Here is a tiny trained network, its code and every weight. The questions are about switching its units off for an input and a class, where a switched-off unit gives its printed mean instead of its output.

import numpy as np


def w(rows, s, z=0):
    codes = np.array(rows[::2]) - 128.0
    scale = np.full(codes.shape[1], s)
    scale[-1] = z or s
    return codes * scale


def norm(h):
    return h / np.sqrt((h * h).mean(-1, keepdims=True) + 1e-5)


def f(y):
    return np.maximum(y, 0)


def log_softmax(a):
    a = a - a.max(-1, keepdims=True)
    return a - np.log(np.exp(a).sum(-1, keepdims=True))


def net(x, mask):
    res = np.array(x, float).reshape(1, 3) / 4 @ E
    u = 0
    for l in range(3):
        y = f(norm(res) @ A[l][:, :-1].T + A[l][:, -1])
        res = res + np.where(mask[u : u + 4], y, B[l][:, -1]) @ B[l][:, :-1]
        u += 4
    return log_softmax(norm(res)[-1] @ U[:, :-1].T + U[:, -1])


A, B = {}, {}
E = w([
[124,139,154,71,225,92,116,108,130,36,164,163],'x0',
[38,146,202,90,111,171,178,112,98,107,137,70],'x1',
[122,4,69,129,94,197,141,179,38,106,130,239],'x2',
],0.0018)
A[0] = w([
[59,74,119,68,114,134,124,153,64,100,127,208,129],'0.n1',
[154,70,121,255,36,90,178,154,104,245,111,64,6],'0.n2',
[105,229,187,93,204,116,142,73,154,162,138,79,196],'0.n3',
[230,98,42,165,134,26,69,162,199,177,167,182,3],'0.n4',
],0.0021,0.0026)
B[0] = w([
[201,122,74,182,110,126,139,122,141,155,131,86,205],'0.n1',
[179,205,110,46,27,251,110,145,155,197,79,126,185],'0.n2',
[153,58,61,151,94,144,120,175,101,154,109,152,254],'0.n3',
[151,148,65,228,137,61,2,55,144,66,88,179,186],'0.n4',
],0.0034,0.0033)
A[1] = w([
[200,152,143,19,243,106,119,121,142,26,200,187,113],'1.n1',
[5,114,213,104,89,197,208,100,86,106,142,58,92],'1.n2',
[161,189,153,139,159,40,108,108,197,190,133,18,72],'1.n3',
[169,123,56,144,88,172,82,109,135,113,94,121,250],'1.n4',
],0.0033,0.0027)
B[1] = w([
[105,169,157,115,2,219,138,182,100,231,56,78,187],'1.n1',
[192,157,65,203,186,10,34,72,188,98,81,224,182],'1.n2',
[115,6,73,127,128,201,202,113,57,89,177,196,177],'1.n3',
[58,150,200,99,179,90,167,95,133,97,138,113,255],'1.n4',
],0.004,0.006)
A[2] = w([
[129,126,129,148,107,126,119,93,165,169,138,92,86],'2.n1',
[130,70,105,137,145,144,208,103,103,109,156,147,113],'2.n2',
[166,175,153,49,161,88,84,254,147,168,255,147,2],'2.n3',
[101,151,212,101,169,94,147,121,137,104,168,66,153],'2.n4',
],0.0057,0.0051)
B[2] = w([
[149,99,126,98,133,162,124,197,46,100,119,147,162],'2.n1',
[187,102,97,81,185,161,129,172,125,83,192,49,254],'2.n2',
[120,150,180,246,167,180,98,207,85,2,139,175,128],'2.n3',
[55,150,177,67,155,104,111,110,197,125,177,201,158],'2.n4',
],0.0054,0.0036)
U = w([
[237,13,31,52,231,221,219,221,48,26,232,36,178],'0',
[189,175,58,245,198,10,11,26,82,25,28,238,173],'1',
[96,227,210,30,6,249,212,230,22,243,8,124,191],'2',
[6,224,237,32,218,46,134,72,236,94,226,203,198],'3',
[124,176,196,240,105,8,245,206,232,232,237,18,2],'4',
[103,175,188,247,137,18,239,211,225,242,219,7,2],'5',
[108,176,174,226,108,2,234,203,224,240,235,8,2],'6',
[128,160,221,249,110,12,236,192,230,238,233,1,2],'7',
],0.0066,0.006)

Each question gives the input, the list of numbers given to net, and the class t.
The units are the neurons (one row each of A and B). Each row of codes is followed by its name. A weight is (code - 128) times the scale printed after its matrix; where a second scale follows, it is the last column's (A, B and U).
mask holds one flag per neuron, layer by layer. A switched-off neuron (its flag False) gives its mean, the last column of its row in B, instead of its output. The means were averaged over made-up inputs and are rounded, as every weight is.
A unit's drop is (log p(t) with every unit on - log p(t) with that unit switched off) / (log p(t) with every unit on - log p(t) with every unit switched off).
The circuit of an input: a set's keep is (log p(t) with only the set's units on - log p(t) with every unit switched off) / (log p(t) with every unit on - log p(t) with every unit switched off). Starting from all 12 units, units are removed one at a time, each time the one whose removal leaves the highest keep (on an exact tie, the one counted first), for as long as the keep stays at least 0.8.
units of the circuit, in order: the units of the circuit, biggest drop first
most important unit: the unit with the biggest drop
top k neurons: the k neurons with the biggest drops, biggest first
top k neurons in layer l: the k neurons of layer l with the biggest drops, biggest first
drop when u is switched off: that unit's drop, to one decimal
input [-8,2,-7], class 2: top 4 neurons => (0.n2, 0.n3, 0.n1, 2.n2)
input [4,-7,3], class 1: top neuron => (0.n4)
input [-2,8,7], class 1: units of the circuit, in order => (1.n2, 0.n3)
input [7,-6,-6], class 2: top 3 neurons => (1.n1, 0.n1, 1.n2)
input [-3,-2,1], class 3: units of the circuit, in order => (1.n4, 0.n3)
input [-5,7,5], class 1: top 3 neurons => (1.n2, 0.n3, 1.n3)
input [-8,-6,6], class 2: top 4 neurons => (0.n2, 1.n3, 1.n2, 2.n2)
input [7,-7,-8], class 0: top 2 neurons => (1.n2, 1.n3)
input [8,-7,-2], class 2: top 2 neurons => (1.n1, 1.n2)
input [-6,-1,5], class 2: top 2 neurons => (0.n2, 1.n3)
input [-8,-5,5], class 2: top 3 neurons => (0.n2, 1.n3, 1.n2)
input [-8,8,2], class 1: top 2 neurons => (1.n2, 1.n1)
input [-2,-1,0], class 3: top 2 neurons => (1.n4, 1.n1)
input [2,-3,-3], class 3: top 2 neurons => (0.n3, 1.n4)
input [0,0,3], class 3: top 2 neurons => (2.n4, 1.n4)
input [2,2,-1], class 3: units of the circuit, in order => (2.n4)
input [6,1,5], class 2: top 3 neurons => (1.n1, 0.n3, 1.n3)
input [8,4,-8], class 0: top 2 neurons => (1.n3, 0.n3)
input [-6,-8,6], class 1: top 2 neurons in layer 1 => (1.n3, 1.n1)
input [-6,1,-6], class 0: top neuron in layer 1 => (1.n3)
input [7,7,5], class 1: top 2 neurons in layer 0 => (0.n4, 0.n3)
input [-1,-3,-3], class 3: top 3 neurons in layer 0 => (0.n4, 0.n1, 0.n3)
input [2,4,-3], class 1: top 2 neurons in layer 1 => (1.n2, 1.n4)
input [7,-3,-1], class 2: drop when 1.n1 is switched off => 0.9
input [-3,3,-7], class 0: drop when 1.n3 is switched off => 1.5
input [6,-7,4], class 1: drop when 1.n3 is switched off => 0.7
input [-4,1,-7], class 0: drop when 1.n3 is switched off => 1.4
input [-8,-4,-5], class 2: most important unit => 0.n2
input [-5,0,-6], class 0: top 2 neurons in layer 1 => (1.n3, 1.n1)
